Below is a small trained network, with its code and all its weights. Each question gives an input and a class and asks what happens when units are switched off, that is, made to give their printed mean instead of their output.

import numpy as np


def w(rows, s, z=0):
    codes = np.array(rows[::2]) - 128.0
    scale = np.full(codes.shape[1], s)
    scale[-1] = z or s
    return codes * scale


def norm(h):
    return h / np.sqrt((h * h).mean(-1, keepdims=True) + 1e-5)


def f(y):
    return np.maximum(y, 0)


def log_softmax(a):
    a = a - a.max(-1, keepdims=True)
    return a - np.log(np.exp(a).sum(-1, keepdims=True))


def net(x, mask):
    res = np.array(x, float).reshape(1, 6) / 4 @ E
    u = 0
    for l in range(2):
        y = f(norm(res) @ A[l][:, :-1].T + A[l][:, -1])
        res = res + np.where(mask[u : u + 8], y, B[l][:, -1]) @ B[l][:, :-1]
        u += 8
    return log_softmax(norm(res)[-1] @ U[:, :-1].T + U[:, -1])


A, B = {}, {}
E = w([
[129,127,125,128,131,129,129],'x0',
[216,175,101,199,113,152,78],'x1',
[129,128,126,127,128,129,128],'x2',
[128,128,126,128,124,127,128],'x3',
[167,2,138,180,123,115,133],'x4',
[36,141,100,189,69,213,134],'x5',
],0.0077)
A[0] = w([
[142,11,149,198,146,156,136,28],'0.n0',
[243,19,151,95,138,56,123,98],'0.n1',
[90,189,137,148,96,124,140,91],'0.n2',
[230,209,124,239,120,141,114,214],'0.n3',
[139,134,187,108,126,109,75,27],'0.n4',
[126,65,121,161,99,110,114,44],'0.n5',
[141,185,116,161,141,159,127,5],'0.n6',
[225,164,147,22,162,66,123,223],'0.n7',
],0.011,0.0028)
B[0] = w([
[123,123,143,153,42,60,121,206],'0.n0',
[168,109,92,91,233,172,158,244],'0.n1',
[101,87,138,179,187,162,137,160],'0.n2',
[212,175,133,133,57,184,62,228],'0.n3',
[76,131,135,188,173,106,78,142],'0.n4',
[93,144,109,138,86,132,104,165],'0.n5',
[115,152,123,186,133,78,179,151],'0.n6',
[93,115,138,179,5,88,117,240],'0.n7',
],0.015,0.012)
A[1] = w([
[104,67,67,25,248,104,186,108],'1.n0',
[25,165,157,71,254,199,177,73],'1.n1',
[33,114,145,74,99,66,167,1],'1.n2',
[133,103,184,127,115,164,44,110],'1.n3',
[238,114,114,52,240,156,101,69],'1.n4',
[223,208,172,72,182,171,82,67],'1.n5',
[165,243,137,107,223,234,106,70],'1.n6',
[30,96,130,158,142,49,156,100],'1.n7',
],0.013,0.0028)
B[1] = w([
[83,190,180,251,136,135,162,236],'1.n0',
[198,233,127,81,127,137,113,203],'1.n1',
[100,35,86,118,120,126,126,216],'1.n2',
[132,194,117,129,146,58,114,188],'1.n3',
[141,85,140,75,169,180,64,189],'1.n4',
[47,88,127,77,176,124,164,184],'1.n5',
[90,46,161,168,173,116,180,180],'1.n6',
[118,113,105,30,145,114,179,254],'1.n7',
],0.023,0.0082)
U = w([
[39,27,66,62,69,77,198,75],'0',
[70,109,182,236,215,171,194,249],'1',
[169,200,113,190,12,92,62,185],'2',
[188,51,125,91,193,185,40,22],'3',
[139,249,117,54,165,154,207,56],'4',
],0.011,0.002)

Each question gives the input, the list of numbers given to net, and the class t.
The units are the neurons (one row each of A and B). Each row of codes is followed by its name. A weight is (code - 128) times the scale printed after its matrix; where a second scale follows, it is the last column's (A, B and U).
mask holds one flag per neuron, layer by layer. A switched-off neuron (its flag False) gives its mean, the last column of its row in B, instead of its output. The means were averaged over made-up inputs and are rounded, as every weight is.
A unit's drop is (log p(t) with every unit on - log p(t) with that unit switched off) / (log p(t) with every unit on - log p(t) with every unit switched off).
The circuit of an input: a set's keep is (log p(t) with only the set's units on - log p(t) with every unit switched off) / (log p(t) with every unit on - log p(t) with every unit switched off). Starting from the 12 units with the biggest drops (on a tie, the unit counted first), units are removed one at a time, each time the one whose removal leaves the highest keep (on an exact tie, the one counted first), for as long as the keep stays at least 0.8.
circuit, biggest first: the units of the circuit, biggest drop first
top k neurons: the k neurons with the biggest drops, biggest first
top k neurons in layer l: the k neurons of layer l with the biggest drops, biggest first
input [1,6,6,4,-4,4], class 1: top 2 neurons => 0.n7, 1.n6
input [1,-3,-1,4,-3,5], class 4: circuit, biggest first => 0.n7, 0.n3, 1.n1
input [5,0,-7,-8,1,-3], class 1: top 3 neurons => 0.n1, 0.n3, 0.n0
input [3,-8,6,-4,0,2], class 4: circuit, biggest first => 0.n7, 1.n1
input [6,8,5,0,2,-1], class 3: top neuron => 0.n7
input [-4,-1,1,3,3,-2], class 1: circuit, biggest first => 0.n1, 1.n0
input [-4,-6,-8,7,-2,8], class 4: circuit, biggest first => 0.n7, 1.n1
input [-8,-2,-8,5,-3,1], class 4: top 4 neurons => 0.n7, 0.n3, 1.n1, 0.n1
input [-5,1,-1,0,3,-3], class 3: top 2 neurons in layer 0 => 0.n1, 0.n7
input [8,1,-2,-3,3,-3], class 3: top 2 neurons => 0.n1, 0.n7
input [8,-3,0,6,-2,8], class 4: circuit, biggest first => 0.n7, 0.n3, 1.n1
input [-5,1,7,6,8,-1], class 3: top 4 neurons => 0.n1, 1.n4, 0.n7, 0.n0
input [-4,1,6,3,8,-7], class 3: top 2 neurons => 0.n1, 1.n4
input [-7,-8,0,1,-1,8], class 4: circuit, biggest first => 0.n7, 1.n1
input [-6,7,-1,-6,3,-1], class 3: top neuron => 0.n7
input [-7,-4,6,8,0,1], class 4: top 3 neurons => 0.n7, 0.n0, 1.n1
input [-8,-7,5,-8,-4,5], class 4: top 4 neurons => 0.n7, 1.n1, 0.n0, 0.n1
input [2,-6,-3,-4,7,-2], class 1: top 2 neurons in layer 0 => 0.n1, 0.n3
input [3,3,2,-7,-2,4], class 1: top 2 neurons in layer 0 => 0.n7, 0.n0
input [5,8,-8,-6,1,-3], class 3: circuit, biggest first => 1.n0
